Here is a tiny trained network, its code and every weight. The questions are about switching its units off for an input and a class, where a switched-off unit gives its printed mean instead of its output.

import numpy as np


def w(rows, s, z=0):
    codes = np.array(rows[::2]) - 128.0
    scale = np.full(codes.shape[1], s)
    scale[-1] = z or s
    return codes * scale


def f(y):
    return y / 2 * (1 + np.tanh(0.7978845608 * (y + 0.044715 * y**3)))


def log_softmax(a):
    a = a - a.max(-1, keepdims=True)
    return a - np.log(np.exp(a).sum(-1, keepdims=True))


def net(x, mask):
    res = np.array(x, float).reshape(1, 3) / 4 @ E
    y = f(res @ A[0][:, :-1].T + A[0][:, -1])
    res = res + np.where(mask, y, B[0][:, -1]) @ B[0][:, :-1]
    return log_softmax(res[-1] @ U[:, :-1].T + U[:, -1])


A, B = {}, {}
E = w([
[44,36,151,2,57,208,174],'x0',
[36,45,27,225,153,181,13],'x1',
[212,42,20,109,31,25,160],'x2',
],0.0079)
A[0] = w([
[212,237,161,160,171,40,146,187],'N1',
[177,106,186,33,70,117,224,254],'N2',
[31,83,1,219,155,196,32,255],'N3',
[90,174,254,39,150,208,202,181],'N4',
[140,53,67,51,73,91,174,221],'N5',
[47,178,195,175,210,220,65,246],'N6',
[232,222,139,189,160,60,118,182],'N7',
],0.0079,0.0043)
B[0] = w([
[201,188,177,167,161,78,247,222],'N1',
[63,116,104,29,55,156,216,224],'N2',
[147,57,116,199,174,146,2,248],'N3',
[20,210,229,34,129,214,221,213],'N4',
[160,64,74,93,32,89,176,211],'N5',
[111,188,233,140,224,196,82,224],'N6',
[226,185,228,183,189,47,200,224],'N7',
],0.0084,0.014)
U = w([
[36,193,77,188,135,110,162,2],'0',
[18,181,172,18,89,194,225,98],'1',
[98,130,116,217,208,189,30,82],'2',
[210,114,125,94,62,46,211,112],'3',
[27,137,215,82,178,212,102,183],'4',
[171,11,16,210,121,90,28,167],'5',
[116,31,1,45,31,60,158,83],'6',
[213,217,214,216,209,69,181,205],'7',
],0.0077,0.0047)

Each question gives the input, the list of numbers given to net, and the class t.
The units are the neurons (one row each of A and B). Each row of codes is followed by its name. A weight is (code - 128) times the scale printed after its matrix; where a second scale follows, it is the last column's (A, B and U).
mask holds one flag per neuron, in row order. A switched-off neuron (its flag False) gives its mean, the last column of its row in B, instead of its output. The means were averaged over made-up inputs and are rounded, as every weight is.
A unit's drop is (log p(t) with every unit on - log p(t) with that unit switched off) / (log p(t) with every unit on - log p(t) with every unit switched off).
The circuit of an input: a set's keep is (log p(t) with only the set's units on - log p(t) with every unit switched off) / (log p(t) with every unit on - log p(t) with every unit switched off). Starting from all 7 units, units are removed one at a time, each time the one whose removal leaves the highest keep (on an exact tie, the one counted first), for as long as the keep stays at least 0.8.
circuit, biggest first: the units of the circuit, biggest drop first
most important unit: the unit with the biggest drop
k most important neurons: the k neurons with the biggest drops, biggest first
drop when u is switched off: that unit's drop, to one decimal
input [-7,7,2], class 2: 4 most important neurons	N3; N5; N7; N2
input [-6,6,1], class 2: 2 most important neurons	N3; N5
input [-2,8,-1], class 2: most important unit	N6
input [3,-8,8], class 6: circuit, biggest first	N5; N2
input [-6,6,3], class 5: 2 most important neurons	N3; N4
input [-1,-1,-5], class 4: 2 most important neurons	N4; N7
input [-3,-1,5], class 3: 2 most important neurons	N6; N3
input [-2,0,5], class 3: 2 most important neurons	N6; N3
input [7,8,-5], class 2: 2 most important neurons	N3; N2
input [0,-1,-2], class 1: 3 most important neurons	N3; N7; N4
input [-1,-3,-4], class 1: 2 most important neurons	N4; N3
input [4,6,-5], class 2: 2 most important neurons	N3; N2
input [3,5,8], class 5: 3 most important neurons	N3; N2; N4
input [8,5,6], class 6: circuit, biggest first	N5
input [4,4,8], class 6: 2 most important neurons	N5; N6
input [2,3,0], class 5: drop when N4 is switched off	0.3
input [3,7,6], class 5: drop when N3 is switched off	0.2
input [-2,-8,-8], class 1: drop when N4 is switched off	2.8
